(in the rows, 128 means zero)
Each row of numbers stands for one thing and depends on some of the facts below. Use the named rows to name the rest.

There are 2 kinds of fact about the things: Ω, Π.
bavik Ω: tetuk,stadigos,muno,stazadre,papo
bomor Ω: pegrar,skelusus,falor,noro,kleflos
brane Ω: klugum
braskalo Ω: drufleso,safi,papo
braskim Ω: nasteklu,pludravos,tubim,ramur
brobi Ω: driski,brofen
brutrar Ω: stada,kifaskos
daklum Ω: gitran,stazadre,kava
dritu Ω: puga,fuskis
drudre Ω: dibek,tubim
drumus Ω: skelusus,dibek,grestobo,skefa
feplu Ω: grestobo
flidal Ω: klebre,tonus,falor,skarar,drekam
fliplek Ω: klebones,ralas
flobilal Ω: drozin,lafus,maskom,klebones,redragre,sutok,dibral,kifaskos,noro
flovur Ω: stada,digrok,driski
fodrul Ω: falor,garu,skifi
gemabru Ω: kesi
gestin Ω: tonus,brirun
grabas Ω: drarer,redragre,drogazim,drudres,sulus,togri
gromel Ω: lafus,stada,skifi,tubim,safi
groti Ω: pogus,grestobo,skifi
grugal Ω: soskor,zasa,sutok,drogazim,drekam
gudos Ω: plotrar,bariklol,navi,vorun,petroklen,papo
kegriris Ω: pogus,klugum,vigradrul,papo
kidrir Ω: roto,tonus,givak
klebrek Ω: gorovim,muno,klodaza,gitran,safi
klisti Ω: skelusus,tonus,kivas,bistur,ramur
kludram Ω: gokuver,vorun,sobru
kluzel Ω: kivas,tubim,grustu
ledrir Ω: klugum,zaka
legra Ω: skemafla,soskor,brofen
meflam Ω: steros,beskelor
momi Ω: pegrar,kesi,kodenu,replesa
moras Ω: groskik,steros,skefa
natora Ω: gofleplan,trefos,skemafla,nasteklu,stada
padro Ω: lafus,zasa
pipok Ω: gritrir,groskik,vorun,klugum
plakur Ω: puga,fuskis,togri
plumom Ω: skarar
ridrepum Ω: drogazim
rogi Ω: skemafla
sedin Ω: pogus,dibral,grustu
sevu Ω: trefos,navi,beskelor
skestuplo Ω: drokela,stadigos,drufleso,plifli
skofli Ω: flostak,drokela,klebones,kivas,drufleso,grefanak
skubram Ω: klebre,kesi,sefol
stesik Ω: tonus,klugum,dukles
stobrel Ω: kleklis,drudres,vorun,klodaza,beskelor
studeklas Ω: sutok,skefa
tegom Ω: klebre,skoro
tipo Ω: sefol,sulus
tiste Ω: roto,skarar,subebi,furis
togos Ω: drarer,skoro,bistur,kleflos
toskik Ω: stazadre
vagurim Ω: bistas,stazadre
vizeki Ω: skeflus,puga,grirer,navi,groskik,ralas
votralo Ω: sutok,givak,tuplel
zitoruk Ω: bariklol,skifi
zugak Ω: sefol,grestobo
[bariklol,bavik,braskim,brobi,drekam,drudres,drumus,fuskis,klebones,kleklis,klugum,natora,papo,plifli,puga,roto,safla,skestuplo,sulus,togos,trefla,vigradrul,zugak] Π 8
[beskelor,bistur,brofen,dibek,feplu,flidal,furis,gitran,gofleplan,kidrir,klebrek,kluzel,meflam,padro,pipok,pludravos,plumom,ralas,replesa,rogi,sefol,skarar,skefa,skelusus,skubram,sobru,stesik,studeklas,tetuk,tipo,tuplel,zitoruk] Π 272
[bistas,brirun,brutrar,drozin,drufleso,flostak,gestin,gokuver,grefanak,grirer,kava,kifaskos,klebre,kleflos,kuler,ledrir,maskom,plotrar,pogus,ramur,skifi,soskor,steros,votralo] Π 217
[bomor,brane,brutur,daklum,driski,dritu,drokela,fliplek,fodrul,gorovim,grabas,kegriris,moras,muno,nasteklu,petroklen,plakur,redragre,ridrepum,sevu,skeflus,skoro,stadigos,stazadre,stobrel,subebi,togri,vizeki,zasa] Π 600
[braskalo,flobilal,garu,gemabru,givak,gritrir,groti,gruvagra,kesi,kivas,klodaza,kludram,kodenu,momi,navi,ruplo,safi,skemafla,skofli,stada,sutok,tonus,tubim,vagurim] Π 145
[dibral,digrok,drarer,drogazim,drudre,dukles,falor,flovur,grestobo,gromel,groskik,grugal,grustu,gudos,klisti,lafus,legra,noro,pegrar,sedin,tegom,tiste,toskik,trefos,vorun,zaka] Π 299

Some rows with their names:
[ 98 138  79 115 141 145 131 106 127 194 149 158  96 178 160 124 127 149
 115 143 143 102 132 121 121  97 109 140 130 103 114 121 116 107 127 120
 163 153  92 109 122 104 100 153 142 101 134 132 119 118 144]: vigradrul
[ 86 131 143 124 123 141 163 127 146 140 107 131 133 106 125 134 146 126
 117 131 140 135 130 104 145 120 129  90 121 174 139  97 137 127 127 115
 181 150 130  76 134 113 148 144 128 132 129 135 110  99 119]: skefa
[160 134 127 127 109 177 126 117 127 164 156 152 136 119 162 142 119 176
  94 151 138  61 140 109 129 112  96 100 124 111 136 103 100 146 174 137
 153 150 138 131 117  97 110 146 127 136 111 141 124 104 119]: dukles
[ 79 143 110 138 142 158 123  77 135 100 182 168 129  90 147 145 132 131
 124 137 141  90 132 144 116 116 156 157 110 146 126 117 134  99 162 117
 157 118 118 109 123 151 152 158 112 139 147 140 106 106 100]: drozin
[191 128 138 109 135 136 118  94 152 137  70 155 113 138 125 146 153 152
 144 160 127 205 111 128 118 106 113 102 134 116 133 124 158  82 103  98
 119 135 118 101 127 138 161 140 147 145 116 140 106 134 134]: flobilal
[158 141 121 111 129 131 125  97 133 122  77 161  99 117 135 148 145 138
 128 147 136 156 140 123 124 108  78  99 122 184 133 107 149 105 130  83
 133 124  93 106 116 132 147 145 137 151 132 147  99 129 126]: sutok
[155 111 120 117 181 123 101  97 144 171 140 135 142 119 121 143 126 147
 136 125 140 105 131 137 139  99 117 148 105 156 124  99  41  86 104 141
 132 134 122 123 107 112 129 133 140 117 149 127 119 137 125]: stadigos
[119 119 146 117 113 130 179 165 150 148 112 118 151 126  93 141 169 124
 123 136 114 173 105 115 133 119 184 110 144  68 144 113 129 150 115 134
 128 137 134  80 142 137 167 139 144 111 118 138 107 104 132]: skubram
[145 155 121  94 122  93 144 144 118 119  94 166 107 115 108 158 158 126
 107 122 118 158 133 130 127 111 120 134 137 107 149 102 136 156 115  93
  76 114  74 130 122 153 150 140 138 104 141 164  99 136 139]: kesi
[183 138 137  94 120 100 146 155 130 128  88 158 121 140  92 161 170 130
 121 139 106 198 102 137 119 109 154 125 156  41 146 119 141 149 104 112
  48 122  95 117 127 157 167 137 153 101 126 158 103 142 150]: gemabru
[121 123 136 119 120 141 167 131 156 165 106 123 158 133 105 134 162 141
 128 150 122 174 102 107 137 117 168 101 139  84 140 117 129 117 106 130
 160 160 146  76 141 125 154 140 144 120 114 129 113  98 124]: feplu
[113 116 129 120 112 153 111 106 138 120 132 146 134  70 156 158 123 153
 117 143 151  66 139 104 118 114 100 112 129 151 144  92 101 147 169 127
 136 110 152 150 131 126 132 140 112 153 130 141 123 100 126]: drogazim
[163 148 113 106 134 124 117  91 142 147  88 168 102 135 138 147 140 144
 127 140 134 143 135 128 129 104  71 113 114 161 136 105 144  85 117  84
 142 130  99 112 113 133 144 139 138 146 132 147 108 130 124]: kivas
[ 94 127 173 128 135 144 158 124 141 133 116 131 128 129 129 134 146 119
 121 130 148 141 128 101 147 131 130  84 117 183 132 103 154 140 121 123
 172 160 121  79 142 101 141 139 120 137 128 132 116  95 120]: beskelor
[142 158 123  90 121  80 148 156 116 111  95 166 108 128 103 161 160 118
 101 116 115 152 128 130 128 114 123 135 139  94 148 102 132 163 105  97
  60 106  75 138 128 160 152 141 138  93 142 167 101 133 141]: kodenu
[ 59 128  87 109 134 125 130 121 125 150 132 155  98 118 152 134 135 130
 120 136 151 108 135 117 112  91 142 147 139 134 126 114 114 139 147 106
 142 114  90 117 125 132 131 154 139 118 146 141 111 122 152]: sulus
[146 132 115 149 121 187 142  94 137 134 190 156 136 113 131 134 152 159
 122 161 109 143 113 153 103 101 192 130 134  82 117 140 135 109 189 137
 129 144 117  79 119 134 152 156 138 141 119 135  96 118 115]: gestin
[133 119  92 122 164 134 110 120 135 107  92 123 142  80 121 140 126 156
 144 145 161 142 135 127 140  97  94 146 120 183 126 109  51  69  86 134
 141 127 136 111 114 135 116 157 109 131 136 132 114 134 115]: nasteklu
[ 75 126 153 145 153 154 101  63 131  78 182 176 121  71 165 146 133 117
 125 131 153 120 128 133 126 112 201 125 113 168 127 116 181 129 190 125
 157 140 114  97 125 138 170 145 117 156 154 147 105 123 118]: grirer

Rows to name:
No name comes twice in this set of rows, the named rows included.
[179 142 127 131 113 181 128 120 120 184 172 160 135 159 171 138 112 194
  81 152 135  71 130 105 146 119  92  91 126  83 133 115 113 137 147 153
 162 183 139 129 118  78  88 143 129 120 102 136 134 107 119] | zaka
[159 114 136 127 179 137 103 129 128 124 130 137 130 105 134 139 125 151
 127 133 154 145 127 126 152 104 130 119 119 162 122 112  78 116 102 153
 130 159 119 103 114 109 118 143 126 117 138 135 113 149 129] | petroklen
[102 114  94 120 140 157 131 118 144 146 112 132 110 154 141 131 141 148
 155 171 151 170 103 120 104 104 109 140 153  97 113 143 117  73  98 121
 133 131 124 117 141 143 113 164 128 120 121 124 117 106 150] | natora
[143 116  89 116 171 122  98  99 143 166 125 135 142 100 125 140 121 149
 131 133 146 116 130 135 141  88 118 151 105 154 128 101  46  74 100 136
 153 128 125 103 101 126 132 140 140 120 146 130 120 143 114] | drokela
[113 131 126 135  97 161 193 147 138 143 123 120 122 103 118 132 162 121
 108 137 117 132 156 125 124 110 126  79 123 202 125  99 112 169 199 108
 160 127  89  71 125  97 151 149 130 157 122 132  88  93 121] | skarar
[152 117 174 132 125 164 170 130 145 159 124 125 146 157 122 127 155 147
 125 148 129 185 102 109 148 129 170  67 133  99 128 126 166 132 111 143
 162 188 139  64 141  92 146 138 140 126 108 127 115 106 130] | pipok
[104 129  74 127 110 172 162 129 127 166 153 138  86 140 149 125 143 134
 111 152 129 100 160 138  93  82 109 123 138 166 104 118  96 150 217 103
 134 104  58 106 109 105 115 164 141 138 130 137  89 120 152] | roto
[145 124 183 132 128 170 114 119 122 135 152 152 128 131 168 151 118 156
 101 138 149  71 126 103 134 130  96  92 129 130 137 104 128 167 154 149
 130 160 139 146 136  91 109 133 113 130 118 139 131 105 131] | vorun
[109  97 124 120 168 118  84 108 135  91 115 133 132  28 129 147 132 125
 135 131 166 147 135 122 140  84 178 122 126 196 132  99  84 125 135 138
 139 127 121 100 113 136 159 139 133 142 156 141 107 155 136] | togri
[174  99 173 115 190 126 112 110 153 167 138 127 132 156 113 151 135 121
 150 115 125  95 130 154 124 114 115 146 100 163 114  93  49 112 116 156
  92 116 120 141 110 104 137 118 134 107 154 119 117 125 132] | stazadre
[ 82 134  73 106 149 128 128  82 143 213 154 158 104 171 156 132 122 138
 127 135 142  76 129 128 110  92  91 163 117 113 116 108 103  77 126 106
 169 130 101 117 114 121 119 141 150 112 145 128 125 112 137] | plifli

The same things again, as new rows of numbers:
Known rows:
[132 123 135 129 150 125 112 130 106 162 145 138 149 141 136 124 104 103
 192 102 120 153 120 143  92 140 110 128 143  96 139 125 116 113 137 146
 181 130 122 136 131 106 133 172 124 130 141 134 127 124]: bistur
[132 151 140 132 122 137  86 130 122 119 151 158 131 109 115 103 137 111
 147 119 111 119 119 128  85 139 141 163 140 121 109 145 117 129 103 136
 145 129 110 177 157 116 161 140 153 105 140 197 124 137]: kleflos
[128 148 188 130 171 161 120  93 142 153 139 142  93 106 112 109 179  88
 155 149 179 122 150 137 132 144 111 130 140 124 152 138 137  84 114 153
 153 134 142 140  86 117 129 141 138 123  96 142 146 108]: drokela
[136 134 162 136  97 113 152 144 152 128 143 147 140 112 140  87 138 131
 124 152  96 116 105 121 101 122 187 100 159  73 116 114 157 133 107 117
 152 174 158 109 138 143  97 161 116 158 104 125 123  66]: vorun
[136 147 199 137 167 163 120 117 147 138 135 148  73 117 117 112 171  97
 141 142 175 117 131 135 140 157 119 121 135 135 147 135 157  92 121 144
 148 127 127 140  90 136 125 150 155 146  92 138 150 106]: stadigos
[139 156 165 138 156 158 103 101 137 123 119 150  88 119 126 115 157  88
 174 140 152 115 140 146 106 126 113 150 126 110 134 119 127  87 102 114
 139 118 151 116 118 131 125 149 115 136 120 145 130 127]: redragre
[152  98  69 113 147 117 169 140  89 152 125 106 152 168 116 165  83 153
 129 106 124 134 141 132 144 119  87 124 116 125 129 128  94 137 154 152
 107 108 116 115 119 110 145 105 134 108 145  74 137 151]: padro
[141 168 154 138 157 161 107 102 140 123 116 137  94 121 129 109 153  89
 166 136 168 114 142 142 110 130 108 156 120 109 143 119 132  95  89 105
 138 114 133 125 116 135 124 135 119 146 128 130 131 128]: zasa
[158 102  69 118 141 117 146 124  90 145 147 106 163 185 149 165  85 154
 146 103 111 156 112 144 155 125  81 121 111 134 112 141 114 169 150 143
 108 101 132 125 139 116 163 108 142 118 148  74 118 149]: flidal
[144 146 171 161 137 156  91 118 120 109 107 158  70 113 119 121 162  84
 162 160 126  94 104 154  94 107 123 162 139 128 147 120 103  76 107  97
 121 106 176  76 133 111 115 163 104 125 140 127 133 124]: togri
[121 135 132 147 127 104 127 121 167 151 145 130 143 111 125  97 165 103
 133 136 134 145 148 112  81 132 135 112 148  90 117 107 132 124  99 151
 150 173 155 142 123 134 115 164 121 116 134 135 161 101]: dibral
[156 142  45 119 103 112 205 144 153 114  95 100 152 132 114 128 105 154
  77 101 172 120 173  80 108 110 130 113 118 103  86  70 132 145  97 113
  75 146 114 130 119 169 111  87 103 125 150  61 154 146]: flovur
[135 178 102 115 141 144 155 166 109 140  78 143 146 141 129 109  47 122
 169  58 163 150 153 108  60 140 132 141 117  69 153  68 124 101 101  98
 164 120  70 138 112 112  90 149 104 150 145  92 147 145]: brofen
[151  79  82 102 144 110 174 126  88 157 145 108 160 159 119 179  96 162
 136 117 108 130 144 140 166 113  83 114 134 131 111 139 101 135 168 162
 119 112 128 122 128 112 161  99 132  94 137  88 125 140]: feplu
[131 153 127 145 109 112 146 138 160 124 116 134 133 112 125  88 144 115
 127 125 131 134 134 104  76 126 152 112 138  84 119  88 141 117  89 122
 142 170 143 126 123 145  91 160 104 132 136 117 147 102]: trefos
[102 104 115 128 110 107 119 112 140 110  86 128 143 121 147 157 128 131
 119 130 116 131 147 112 124 152 116 118 120 152 151 123 119 136 141 117
 115 128 120 121 124 106 136 123 106 143 109 153 125 127]: safla
[ 89 147 185 128 114 139 101 156 128 135 129 132 103  98 118 104 113 122
 124 135 131 148 103 137 147 111 175 119 144 136 152 126 146 106 161 118
 161 153  99 121 123 151  76 153 126 145 137 146 116 121]: klodaza
[153  86  89 100 141 114 181 135  86 150 137 117 152 158 115 164  91 166
 118 115 117 125 130 137 163 118  98 113 134 130 130 132 117 139 161 150
 116 112 126 110 114 111 142  96 131 121 121  79 126 133]: zitoruk
[146 154 194 127 141 158 133 116 127 122 126 161  92 122 134 101 161 108
 152 155 140  95 118 149 133 129 148 137 134  97 148 129 152  90 108 106
 152 124 143 107 109 125 114 140 119 166  93 139 107  96]: petroklen

Name these rows:
No name comes twice in this set of rows, the named rows included.
[131 184 122 133 121 150 113 149 124 107 104 151 135 106 108  91 117 119
 141  92 148 119 131 117  61 145 159 180 117 105 129 118 114 127  79 112
 135 124  94 174 138 124 118 121 129 111 137 159 136 153] | soskor
[ 89 117 144 142 130  99  86 105 156 131  89 138 130  91 142 140 148 103
 143 142 129 137 156 110 100 165 124 131 136 143 173 129 116 109 134 126
 148 147 126 127 110  88 127 150 104 135 102 183 140 113] | klebones
[152 199 131 121 151 177 149 127 144 102  69 145  99 112 121  92 116  99
 151  98 214 116 173 102  83 133 129 168 100  78 140  69 139  82  63  81
 135 114  81 132 103 149  96 116  93 175 133 109 128 149] | driski
[165 110 122 135 137 143 159 111 102 111 101 122  82 132 105 158 161 135
 114 164 115  79 114 147 165  88 106 152 123 146 133 134  96 107 134 114
  68  87 177  63 122 125 133  87 112 115 122  85 125 133] | vizeki
[156 141 145 123 154 161 135 108 125 113 124 128  99 133 123 128 164 117
 137 146 157 103 131 141 156 118 106 135 123 129 128 126 131 109 113 120
 111 107 138 113 119 133 141 116 127 142 115 113 114 127] | brutur
[138 137 119 125 118 137 130 146 116 116 136 144 129 122 106 120 135 148
 106 115 112 106 111 125 113 137 147 155 127 134 125 149 116 152 115 125
 110 116 122 166 144 125 149  96 151  97 122 155 128 142] | kuler
[167 108 151 131 132 176 168 150 127  91 119 127  51 167 114 174 133 141
  65 123 173  95 109 108 204 153  99  83 118 191 113 141 178 103 136 154
  63  95 120 121  99 160 147 113 183 156 103  83 153 133] | daklum
[130 160 120 119 140 131 146 152 109 154 103 142 145 132 124 107  68 113
 170  83 142 143 141 115  73 149 121 132 135  68 155  95 121 107 120 120
 173 128  93 134 112 110 102 153 104 142 136 105 143 131] | gofleplan
[115 169 138 136 138 136  81 119 132 141 166 148 151 119 147  82 153 117
 144 122 122 144 101 142  98 152 154 162 103 113 136 169 127 184  94 126
 148 130 130 185 144 103 150 116 173 105 116 169 117 128] | brirun
[148 149 167 138 162 159  91  98 132 118 141 139  95 132 143 117 163  82
 179 149 152 118 139 147 118 122 103 151 129 116 109 129 144  92  99 114
 148 114 148 126 136 130 143 151 126 146 131 155 113 129] | skoro
[121 167 116 167 149 140  60 130 112 130 158 121 154 187 218  92  90  95
 199  80 119 216  45 149 103 157 117 135  69 120 166 154 142 216 103 106
 159  99 146 134 158 104 129 185 177 160 155  80 127 136] | furis
[127 195 147 172 157 180  48  84 157  98 142 123 101 166 219  84 159  80
 187 117 162 176  64 162 115 145 118 154  52 132 155 156 160 201  64  81
 129  90 171 118 144 134 138 156 169 170 142  86 115 134] | subebi
[105  92  71 110 122  99 153  99 139 117  81 107 157 130 139 176 132 154
  94 128 136 116 181 104 154 144  97 126 113 164 139 123 114 153 141 128
  95 125 118 129 117 112 155  72 105 127 107 134 132 148] | braskim
[120 145 132 145 153 129 102 136 117 154 141 128 148 155 162 112 102  98
 190  88 123 172 111 147  88 151 107 136 111 103 164 137 116 149 123 128
 176 123 133 130 128  89 129 168 143 130 143 107 144 124] | tuplel
[135 121 151 149 137 116 118 156  99 155 120 152 123 130 119 124 106 113
 172 121  99 133 104 151  86 130 124 134 146 102 171 129  92  95 144 139
 161 121 147  98 122  74 115 177 117 118 136 119 154 108] | ralas

